Below are the code and all the weights of a small trained network. Each question names an input and a target symbol and asks about switching units off, where a switched-off unit gives its printed mean instead of its output.

import numpy as np


def w(rows, s, z=0):
    codes = np.array(rows[::2]) - 128.0
    scale = np.full(codes.shape[1], s)
    scale[-1] = z or s
    return codes * scale


def f(y):
    return y / 2 * (1 + np.tanh(0.7978845608 * (y + 0.044715 * y**3)))


def softmax(a):
    e = np.exp(a - a.max(-1, keepdims=True))
    return e / e.sum(-1, keepdims=True)


def log_softmax(a):
    a = a - a.max(-1, keepdims=True)
    return a - np.log(np.exp(a).sum(-1, keepdims=True))


def net(x, mask):
    ids = ['αβδηθμξσω'.index(c) for c in x.split()]
    T = len(ids)
    res = E[ids] + P[:T]
    q, k, v = (res @ M[0].T for M in (Q, K, V))
    z = softmax(np.where(np.tri(T) > 0, q @ k.T / 4**0.5, -1e9)) @ v
    res = res + np.where(mask[0], z, O[0][:, -1]) @ O[0][:, :-1]
    y = f(res @ A[0][:, :-1].T + A[0][:, -1])
    res = res + np.where(mask[1:13], y, B[0][:, -1]) @ B[0][:, :-1]
    return log_softmax(res[-1] @ U[:, :-1].T + U[:, -1])


Q, K, V, O, A, B = {}, {}, {}, {}, {}, {}
E = w([
[158,123,179,229,176,225,69,87,163,181,153],'α',
[165,206,70,116,97,122,94,118,95,149,120],'β',
[83,122,99,96,135,125,50,169,147,91,93],'δ',
[118,210,101,101,138,143,147,82,149,161,120],'η',
[156,208,93,180,140,126,152,143,72,148,214],'θ',
[96,173,112,178,95,156,165,200,105,68,194],'μ',
[174,140,87,101,63,92,62,43,162,115,20],'ξ',
[118,58,156,168,126,110,177,156,110,2,120],'σ',
[184,148,112,110,113,121,245,110,155,98,108],'ω',
],0.013)
P = w([
[125,97,127,84,162,114,105,130,176,120,159],'0',
[43,70,95,184,85,164,169,173,118,225,34],'1',
[144,163,38,195,172,209,147,90,150,44,54],'2',
[234,216,255,76,116,143,66,160,154,95,124],'3',
[121,73,135,64,67,161,156,78,149,122,241],'4',
[174,184,51,175,107,157,104,63,166,78,167],'5',
],0.009)
Q[0] = w([
[117,158,49,99,170,118,151,106,105,58,119],'H0',
[153,111,216,19,66,85,100,94,159,117,255],'H0',
[123,108,20,153,127,195,116,15,186,56,215],'H0',
[59,27,94,94,60,126,167,120,68,218,138],'H0',
],0.007)
K[0] = w([
[158,122,204,145,136,149,69,131,177,134,168],'H0',
[112,99,13,255,183,235,139,81,117,127,63],'H0',
[220,197,200,148,152,209,106,128,126,75,103],'H0',
[115,167,10,81,183,114,116,83,133,16,159],'H0',
],0.0068)
V[0] = w([
[124,105,110,47,127,106,65,37,211,140,2],'H0',
[115,115,67,81,106,82,53,210,26,107,99],'H0',
[219,232,45,123,130,103,114,49,133,249,161],'H0',
[88,101,202,178,207,196,19,89,150,179,183],'H0',
],0.0076)
O[0] = w([
[115,182,174,188,103,116,132,151,251,165,143,177],'H0',
[60,172,136,94,108,122,158,45,138,68,167,3],'H0',
[98,162,237,91,168,130,186,195,111,180,46,168],'H0',
[143,64,235,120,80,168,104,102,143,145,156,116],'H0',
],0.012,0.0052)
A[0] = w([
[151,126,161,114,122,142,201,161,94,126,117,216],'N0',
[124,151,118,185,134,104,125,173,242,129,150,84],'N1',
[130,58,173,170,145,111,146,111,130,119,129,2],'N2',
[75,188,69,116,142,2,176,129,143,100,105,61],'N3',
[173,132,112,146,78,137,148,77,153,104,201,155],'N4',
[83,173,58,113,148,109,135,158,131,152,122,245],'N5',
[55,164,91,143,108,38,153,123,118,85,132,181],'N6',
[80,178,194,147,96,110,172,175,171,162,92,72],'N7',
[148,83,187,161,129,216,98,164,132,155,121,119],'N8',
[68,170,86,93,188,30,173,137,84,95,84,35],'N9',
[129,191,141,138,162,184,134,152,98,128,207,238],'N10',
[108,98,182,97,217,116,151,128,54,108,100,8],'N11',
],0.0085,0.0039)
B[0] = w([
[121,134,89,117,193,127,112,149,145,139,129,205],'N0',
[156,93,131,82,36,100,189,150,82,132,127,232],'N1',
[213,108,168,116,137,134,81,112,166,121,201,152],'N2',
[88,197,118,215,136,129,41,128,33,186,238,219],'N3',
[105,121,110,106,189,149,101,132,233,136,98,178],'N4',
[219,22,146,142,148,94,138,136,188,97,119,231],'N5',
[63,238,76,93,181,113,73,100,158,194,157,183],'N6',
[153,89,175,160,195,185,65,70,83,18,130,241],'N7',
[82,151,76,70,102,92,110,112,116,181,135,255],'N8',
[87,188,194,84,22,113,191,66,57,161,125,197],'N9',
[113,70,78,119,94,108,227,125,125,89,52,177],'N10',
[156,107,165,254,69,25,126,94,164,131,130,132],'N11',
],0.0068,0.011)
U = w([
[113,114,86,62,92,203,139,97,27,66,163,146],'α',
[224,74,124,82,205,132,160,188,205,92,52,211],'β',
[23,236,173,92,184,198,116,110,107,133,131,143],'δ',
[121,199,90,162,160,79,116,200,101,200,127,176],'η',
[192,87,155,219,118,110,100,95,128,42,202,93],'θ',
[135,90,163,99,40,70,171,65,114,89,61,65],'μ',
[49,186,134,106,113,98,152,125,224,134,136,132],'ξ',
[118,138,108,158,255,95,80,102,159,116,149,52],'σ',
[172,121,145,128,160,128,101,106,118,158,192,2],'ω',
],0.0059,0.0046)

Each question gives the input, a string of symbols that net reads in full, and the target symbol t.
The units are the heads (4 rows each of Q, K, V and O) and the neurons (one row each of A and B). Each row of codes is followed by its name. A weight is (code - 128) times the scale printed after its matrix; where a second scale follows, it is the last column's (O, A, B and U).
mask holds one flag per unit, heads first, then neurons. A switched-off unit (its flag False) gives its mean, the last column of its rows in O or B, instead of its output. The means were averaged over made-up inputs and are rounded, as every weight is.
A unit's drop is (log p(t) with every unit on - log p(t) with that unit switched off) / (log p(t) with every unit on - log p(t) with every unit switched off).
The circuit of an input: a set's keep is (log p(t) with only the set's units on - log p(t) with every unit switched off) / (log p(t) with every unit on - log p(t) with every unit switched off). Starting from the 12 units with the biggest drops (on a tie, the unit counted first), units are removed one at a time, each time the one whose removal leaves the highest keep (on an exact tie, the one counted first), for as long as the keep stays at least 0.8.
units of the circuit, in order: the units of the circuit, biggest drop first
unit that matters most: the unit with the biggest drop
top k neurons: the k neurons with the biggest drops, biggest first
input ω ω μ, target η: top 3 neurons : [N3 N7 N6]
input η ω η ω δ, target β: units of the circuit, in order : [N3 N9]
input η ω ω ω σ, target η: units of the circuit, in order : [H0 N3]
input ξ η η ξ β ω, target θ: units of the circuit, in order : [N7 H0 N3 N1]
input ξ β ω, target θ: units of the circuit, in order : [H0 N7 N3 N1]
input ω μ δ ξ ω, target ξ: units of the circuit, in order : [H0 N4]
input μ μ μ ω η, target α: units of the circuit, in order : [H0]
input ξ α ω β ω, target β: units of the circuit, in order : [N3 H0]
input α η θ β α η, target δ: top 3 neurons : [N5 N1 N8]
input η β α, target δ: top 3 neurons : [N5 N8 N7]
input ω μ ω α α, target η: units of the circuit, in order : [H0 N7]
input ξ α ξ, target μ: top 2 neurons : [N1 N3]
input ω ω α α ξ, target ω: units of the circuit, in order : [H0 N8 N2]
input σ α δ ω α, target ξ: unit that matters most : N7
input α α ω δ, target ω: units of the circuit, in order : [H0 N8]
input η α ω η ω η, target β: top 2 neurons : [N3 N9]
input ω σ β δ, target σ: units of the circuit, in order : [H0 N4 N6]
input δ ξ α α ω, target ω: top 4 neurons : [N8 N5 N2 N10]
input ω ξ ω σ, target θ: top 4 neurons : [N7 N1 N8 N3]
input ξ α ξ ω η, target β: top 3 neurons : [N3 N9 N7]
input σ δ α μ δ η, target α: top neuron : [N5]
input ω θ β ω, target μ: top 2 neurons : [N11 N9]
